Here is a tiny trained network, its code and every weight. The questions are about switching its units off for an input and a target symbol, where a switched-off unit gives its printed mean instead of its output.

import numpy as np


def w(rows, s, z=0):
    codes = np.array(rows[::2]) - 128.0
    scale = np.full(codes.shape[1], s)
    scale[-1] = z or s
    return codes * scale


def norm(h):
    return h / np.sqrt((h * h).mean(-1, keepdims=True) + 1e-5)


def f(y):
    return np.maximum(y, 0)


def softmax(a):
    e = np.exp(a - a.max(-1, keepdims=True))
    return e / e.sum(-1, keepdims=True)


def log_softmax(a):
    a = a - a.max(-1, keepdims=True)
    return a - np.log(np.exp(a).sum(-1, keepdims=True))


def net(x, mask):
    ids = ['αβγεηθμξσφψω'.index(c) for c in x.split()]
    T = len(ids)
    res = E[ids] + P[:T]
    u = 0
    for l in range(2):
        q, k, v = (norm(res) @ M[l].T for M in (Q, K, V))
        z = softmax(np.where(np.tri(T) > 0, q @ k.T / 4**0.5, -1e9)) @ v
        res = res + np.where(mask[u], z, O[l][:, -1]) @ O[l][:, :-1]
        u += 1
        y = f(norm(res) @ A[l][:, :-1].T + A[l][:, -1])
        res = res + np.where(mask[u : u + 12], y, B[l][:, -1]) @ B[l][:, :-1]
        u += 12
    return log_softmax(norm(res)[-1] @ U[:, :-1].T + U[:, -1])


Q, K, V, O, A, B = {}, {}, {}, {}, {}, {}
E = w([
[113,164,91,129,42],'α',
[153,113,137,158,121],'β',
[110,86,89,159,151],'γ',
[141,205,95,131,90],'ε',
[136,140,111,159,168],'η',
[78,104,78,150,196],'θ',
[131,160,114,124,74],'μ',
[180,226,111,162,123],'ξ',
[167,172,121,159,84],'σ',
[134,243,93,86,156],'φ',
[82,146,74,91,209],'ψ',
[166,91,132,57,2],'ω',
],0.0034)
P = w([
[135,140,82,120,114],'0',
[65,173,164,168,94],'1',
[149,126,18,130,71],'2',
[152,117,139,110,134],'3',
[62,169,159,118,80],'4',
[136,111,2,164,94],'5',
[148,109,151,104,136],'6',
],0.0051)
Q[0] = w([
[170,179,2,112,90],'0.h0',
[156,161,174,104,136],'0.h0',
[136,118,108,111,195],'0.h0',
[42,117,168,141,55],'0.h0',
],0.008)
K[0] = w([
[141,200,160,2,144],'0.h0',
[193,132,103,169,111],'0.h0',
[148,92,120,110,190],'0.h0',
[55,131,105,156,55],'0.h0',
],0.0085)
V[0] = w([
[105,68,176,119,80],'0.h0',
[155,65,138,111,62],'0.h0',
[126,47,30,192,153],'0.h0',
[64,129,178,35,252],'0.h0',
],0.0024)
O[0] = w([
[101,116,70,155,143,92],'0.h0',
[85,101,117,187,150,123],'0.h0',
[140,5,150,118,159,130],'0.h0',
[190,149,84,94,158,5],'0.h0',
],0.0034,0.0024)
A[0] = w([
[254,112,133,149,176,71],'0.n0',
[59,86,189,162,112,105],'0.n1',
[171,188,156,151,14,148],'0.n2',
[65,134,131,75,214,251],'0.n3',
[116,169,87,79,102,134],'0.n4',
[175,139,49,42,187,76],'0.n5',
[76,175,216,195,168,85],'0.n6',
[53,118,126,187,110,63],'0.n7',
[178,88,90,161,112,67],'0.n8',
[101,106,118,25,71,130],'0.n9',
[185,186,125,73,158,54],'0.n10',
[149,54,156,187,116,46],'0.n11',
],0.0041,0.0031)
B[0] = w([
[219,174,239,193,51,146],'0.n0',
[126,237,100,97,170,155],'0.n1',
[97,47,78,128,235,253],'0.n2',
[192,36,129,178,82,170],'0.n3',
[82,117,151,162,172,172],'0.n4',
[253,153,23,60,83,147],'0.n5',
[107,124,56,90,50,159],'0.n6',
[186,211,154,96,155,151],'0.n7',
[53,170,123,138,73,149],'0.n8',
[74,151,137,137,219,156],'0.n9',
[37,172,109,180,233,138],'0.n10',
[56,158,218,213,95,137],'0.n11',
],0.0035,0.0046)
Q[1] = w([
[104,117,202,113,152],'1.h0',
[119,171,51,194,81],'1.h0',
[246,2,131,84,184],'1.h0',
[234,47,121,149,104],'1.h0',
],0.0078)
K[1] = w([
[169,103,111,250,124],'1.h0',
[113,114,166,1,141],'1.h0',
[66,193,13,141,27],'1.h0',
[76,128,79,95,28],'1.h0',
],0.0073)
V[1] = w([
[53,148,150,4,168],'1.h0',
[114,81,78,35,81],'1.h0',
[81,24,174,146,114],'1.h0',
[135,117,62,197,254],'1.h0',
],0.0038)
O[1] = w([
[99,134,164,4,155,77],'1.h0',
[95,46,152,99,114,147],'1.h0',
[169,128,252,126,86,137],'1.h0',
[169,136,160,157,217,253],'1.h0',
],0.0042,0.0028)
A[1] = w([
[52,200,191,99,66,178],'1.n0',
[79,235,126,183,151,64],'1.n1',
[140,232,130,41,140,88],'1.n2',
[131,169,244,138,100,64],'1.n3',
[176,185,187,128,1,110],'1.n4',
[110,91,198,198,67,29],'1.n5',
[85,99,88,156,214,87],'1.n6',
[143,162,233,126,29,9],'1.n7',
[128,164,186,13,37,35],'1.n8',
[198,35,191,146,193,62],'1.n9',
[161,102,45,16,57,104],'1.n10',
[88,42,106,63,79,2],'1.n11',
],0.0051,0.003)
B[1] = w([
[217,108,73,140,116,208],'1.n0',
[128,70,171,82,148,231],'1.n1',
[93,87,83,113,21,147],'1.n2',
[131,157,102,160,197,172],'1.n3',
[153,178,148,91,77,170],'1.n4',
[83,122,217,121,110,172],'1.n5',
[109,155,151,132,64,251],'1.n6',
[34,216,109,103,121,150],'1.n7',
[131,174,44,108,216,133],'1.n8',
[108,120,58,100,73,230],'1.n9',
[151,115,254,63,175,188],'1.n10',
[107,169,129,42,58,146],'1.n11',
],0.0062,0.0028)
U = w([
[39,139,164,136,129,83],'α',
[114,238,203,154,63,170],'β',
[125,37,208,186,61,139],'γ',
[48,163,139,128,194,128],'ε',
[242,163,132,135,40,89],'η',
[207,28,106,115,132,57],'θ',
[26,151,124,108,148,65],'μ',
[168,115,167,195,230,254],'ξ',
[119,126,54,245,96,175],'σ',
[153,228,48,43,162,97],'φ',
[206,84,111,69,177,77],'ψ',
[96,103,196,2,84,181],'ω',
],0.0087,0.0037)

Each question gives the input, a string of symbols that net reads in full, and the target symbol t.
The units are the heads (4 rows each of Q, K, V and O) and the neurons (one row each of A and B). Each row of codes is followed by its name. A weight is (code - 128) times the scale printed after its matrix; where a second scale follows, it is the last column's (O, A, B and U).
mask holds one flag per unit, layer by layer, with each layer's heads first. A switched-off unit (its flag False) gives its mean, the last column of its rows in O or B, instead of its output. The means were averaged over made-up inputs and are rounded, as every weight is.
A unit's drop is (log p(t) with every unit on - log p(t) with that unit switched off) / (log p(t) with every unit on - log p(t) with every unit switched off).
The circuit of an input: a set's keep is (log p(t) with only the set's units on - log p(t) with every unit switched off) / (log p(t) with every unit on - log p(t) with every unit switched off). Starting from the 12 units with the biggest drops (on a tie, the unit counted first), units are removed one at a time, each time the one whose removal leaves the highest keep (on an exact tie, the one counted first), for as long as the keep stays at least 0.8.
units of the circuit, in order: the units of the circuit, biggest drop first
k most important neurons: the k neurons with the biggest drops, biggest first
k most important neurons of layer l: the k neurons of layer l with the biggest drops, biggest first
input ω γ β, target ω: units of the circuit, in order	1.h0; 1.n10
input θ φ σ, target φ: most important neuron	1.n10
input σ σ η σ ω, target ξ: 4 most important neurons	0.n2; 0.n9; 1.n0; 1.n3
input γ σ ξ ω η γ, target ω: units of the circuit, in order	1.h0; 1.n10; 0.n2
input η ω η, target ω: units of the circuit, in order	1.h0; 1.n10
input γ ω φ, target ω: 2 most important neurons	1.n10; 1.n2
input σ σ γ ω ψ, target φ: units of the circuit, in order	1.h0; 0.n2; 1.n8; 1.n0
input σ σ γ η ω σ, target ω: units of the circuit, in order	1.h0; 1.n10
input ω γ σ γ γ, target β: 2 most important neurons	0.n2; 1.n7
input σ φ γ, target φ: units of the circuit, in order	0.h0; 1.n10; 1.h0
input α σ φ β ψ, target η: units of the circuit, in order	0.n2; 1.n0
input σ σ σ φ θ θ, target φ: units of the circuit, in order	0.h0; 1.h0
input θ β σ ε σ, target ω: 3 most important neurons	1.n1; 1.n2; 0.n2
input σ μ φ γ, target γ: units of the circuit, in order	0.n2
input θ θ ω α γ, target θ: 2 most important neurons of layer 1	1.n0; 1.n2
input σ φ γ θ η, target γ: 2 most important neurons	0.n5; 0.n3
input γ σ γ ξ, target ξ: 2 most important neurons of layer 0	0.n10; 0.n3
input σ σ γ ω γ, target φ: 2 most important neurons	1.n8; 1.n0
input σ η η ξ, target ξ: 2 most important neurons	0.n10; 1.n1
input α ω α γ ω, target β: 2 most important neurons	1.n7; 1.n0
input σ β ω, target ω: 2 most important neurons	1.n10; 1.n11
input ω ω ξ, target ω: 2 most important neurons	1.n10; 0.n3
input ω σ γ, target ω: 2 most important neurons of layer 0	0.n3; 0.n2
input σ ω ε, target ω: most important neuron of layer 0	0.n10
input θ ω σ η σ σ γ, target γ: 2 most important neurons of layer 1	1.n5; 1.n0
input σ σ φ θ η, target γ: 2 most important neurons of layer 0	0.n3; 0.n5
input μ γ ψ, target ψ: 3 most important neurons	0.n5; 1.n10; 0.n3
input σ ω ε ε θ, target ω: 3 most important neurons of layer 1	1.n1; 1.n2; 1.n9
input γ γ β η γ, target σ: 2 most important neurons of layer 0	0.n0; 0.n2
input γ γ σ ω σ γ η, target η: most important neuron of layer 0	0.n0
